[128 = 0]

[135,103,92,166,154,135,121,123,140,144,114,141,119,93,104,123,127,134,130,104,127,155,148,132,150,127,136,99,135,131,155,109,137,133,115,129,119,108,153,99,145,121,158,140,138,81,99,118,111,99,140,116,83] : <56> + Q
[146,143,144,126,114,132,138,146,132,161,125,133,116,149,144,127,107,107,124,110,159,142,52,124,118,122,145,120,114,130,134,135,117,102,147,146,141,163,124,133,109,139,128,115,118,209,131,139,146,108,112,122,115] : <63> + Y
[130,116,104,141,153,132,107,132,127,111,123,125,122,120,110,128,129,135,124,123,114,145,170,109,125,119,114,120,135,133,136,123,136,117,110,122,131,134,175,108,154,114,148,139,153,72,119,121,116,122,115,134,121] : <56> + Q
[114,105,137,142,146,129,137,129,138,139,116,140,149,108,147,115,142,136,126,107,156,158,110,131,140,129,135,129,126,123,131,117,148,139,137,135,106,139,150,151,134,128,132,114,103,146,110,147,134,104,137,113,94] : <63> + Q
[134,112,119,141,158,143,124,132,147,154,124,139,150,116,139,110,138,133,122,107,148,165,95,129,142,123,138,106,129,130,136,126,141,131,149,132,117,130,168,156,136,129,144,116,111,157,120,149,128,94,127,120,97] : <63> + Q
[127,128,150,135,132,131,128,133,111,128,117,132,145,128,141,119,137,135,123,99,159,158,96,133,134,127,127,127,120,127,128,139,136,116,130,136,108,162,159,141,122,132,129,101,116,173,120,157,139,103,114,128,94] : <63> + Y
[136,128,112,141,135,130,130,143,149,164,111,156,127,115,145,122,129,114,128,111,171,150,80,122,137,124,144,117,119,123,146,120,139,127,135,144,120,136,118,131,119,142,137,125,106,173,120,137,130,118,143,109,103] : <63> + Q
[125,60,145,147,148,113,192,132,105,156,131,145,90,104,179,129,141,118,133,119,159,108,173,123,157,149,140,102,154,134,121,76,143,119,129,141,142,108,127,83,131,127,122,143,114,57,127,95,161,104,127,111,148] : <65> + X
[160,90,96,148,164,154,123,117,139,164,140,126,143,120,100,108,136,130,120,110,109,154,151,145,165,125,129,92,138,142,145,119,136,155,130,118,139,81,165,131,157,118,151,132,152,92,129,118,113,97,150,133,110] : <56> + X
[152,120,95,134,144,136,118,147,144,175,127,132,103,149,126,131,105,115,120,118,146,129,96,111,116,111,132,111,124,142,143,132,130,95,133,133,150,140,144,99,124,140,145,149,141,153,141,120,134,118,123,121,137] : <65> + Q
[153,95,132,146,159,139,135,125,147,161,129,159,164,99,155,97,161,132,124,97,157,168,102,142,174,133,135,98,128,119,128,118,156,156,153,134,106,112,169,170,145,137,134,105,94,150,124,152,140,78,117,122,75] : <63> + Q
[141,104,100,159,155,139,110,124,136,138,132,141,132,110,95,119,134,136,121,108,123,149,147,137,141,125,121,110,144,140,137,129,129,130,114,123,129,111,175,110,147,117,158,136,143,92,113,133,113,90,132,131,95] : <56> + Q
[143,87,112,143,153,142,144,149,144,195,147,142,136,129,139,105,136,127,121,116,160,135,83,137,145,129,139,114,144,149,119,126,141,128,159,129,135,101,140,141,141,146,136,131,103,152,140,139,142,96,150,120,122] : <65> + X
[133,121,119,143,142,140,122,141,141,152,127,153,149,114,127,106,151,150,127,103,165,152,88,147,147,131,127,130,120,134,130,138,146,133,131,138,110,125,147,149,124,138,135,109,109,166,117,154,131,106,147,128,84] : <63> + Q
[154,125,89,149,157,141,92,113,148,125,131,134,137,110,94,119,133,135,120,120,109,157,152,129,140,119,120,102,131,126,145,135,133,137,116,125,125,113,177,123,153,116,160,130,149,89,114,124,105,113,120,135,92] : <56> + Q
[131,137,125,142,129,134,113,150,137,140,126,147,150,131,114,119,136,135,133,102,155,149,75,140,130,120,128,133,120,135,138,153,131,113,126,135,118,146,146,135,119,135,137,111,120,185,120,154,131,103,131,129,89] : <63> + Y
[132,119,120,145,158,130,113,144,157,157,120,161,154,107,132,107,149,138,119,99,160,168,77,135,138,130,139,124,129,127,131,134,149,129,148,132,107,133,167,157,139,140,148,114,95,158,116,158,122,88,132,122,84] : <63> + Q
[120,114,124,147,139,140,130,134,140,152,123,139,155,104,123,112,139,134,129,102,152,155,81,153,158,139,140,128,118,130,140,130,138,148,130,141,104,110,128,145,129,130,135,105,113,166,114,139,122,97,161,111,83] : <63> + Q
[146,121,91,138,146,138,100,130,135,81,134,128,127,137,97,125,127,136,124,123,120,134,142,123,123,117,116,124,130,145,133,136,130,111,114,123,144,126,169,116,137,125,153,143,157,105,131,126,117,113,125,143,126] : <56> + Q
[147,114,131,158,142,126,110,147,145,160,136,162,135,116,125,112,135,125,119,91,161,156,76,128,134,124,139,115,137,137,126,147,128,102,148,137,117,144,173,136,137,139,156,119,102,166,111,161,134,73,104,122,83] : <63> + Y
[126,108,125,137,149,142,145,121,139,153,113,138,155,109,150,111,144,137,131,106,153,163,106,146,163,131,137,117,116,118,148,114,150,159,133,134,113,116,124,158,125,133,121,106,114,156,127,145,134,103,162,117,96] : <63> + X
[138,120,136,140,133,127,143,129,142,154,121,147,137,111,152,117,127,118,131,100,153,155,90,132,154,134,146,106,118,118,141,112,139,141,144,141,112,127,122,144,131,135,130,112,105,169,117,137,128,97,131,109,86] : <63> + Q
[134,101,124,151,141,117,137,146,138,156,128,167,135,103,151,112,158,138,128,108,170,140,103,136,148,138,133,125,132,123,123,124,150,128,137,145,113,121,142,133,127,137,134,120,90,133,121,144,141,95,136,120,95] : <63> + Y
[166,118,102,149,146,142,101,122,134,135,136,135,137,123,87,116,138,136,118,113,114,153,149,137,142,120,109,107,136,133,139,139,131,128,103,121,134,108,186,117,144,123,157,130,156,99,124,130,116,100,122,143,96] : <56> + Q
[144,103,135,134,153,128,120,135,146,153,144,135,130,134,133,117,133,122,111,122,129,134,108,113,123,124,137,109,152,138,111,128,134,115,164,123,130,128,176,144,155,136,142,138,106,126,131,146,132,92,99,128,130] : <65> + Y
[143,98,131,143,157,135,129,138,150,165,128,153,155,116,151,103,152,130,118,102,157,168,86,132,148,122,140,111,133,123,126,130,148,136,158,135,109,130,170,167,141,137,140,110,94,166,121,157,135,77,123,113,89] : <63> + Q
[158,126,118,147,140,146,121,145,149,163,121,162,144,116,131,112,140,127,129,90,172,169,67,143,148,119,133,111,109,124,145,147,142,126,129,144,113,138,153,142,121,143,143,111,115,200,119,148,132,86,130,120,68] : <63> + Y
[123,131,141,152,120,125,126,139,127,134,114,147,120,115,115,133,111,117,130,88,154,147,82,130,127,124,148,122,125,134,138,132,116,102,127,145,114,159,133,103,123,123,145,115,118,172,99,140,130,88,117,111,86] : <63> + Y
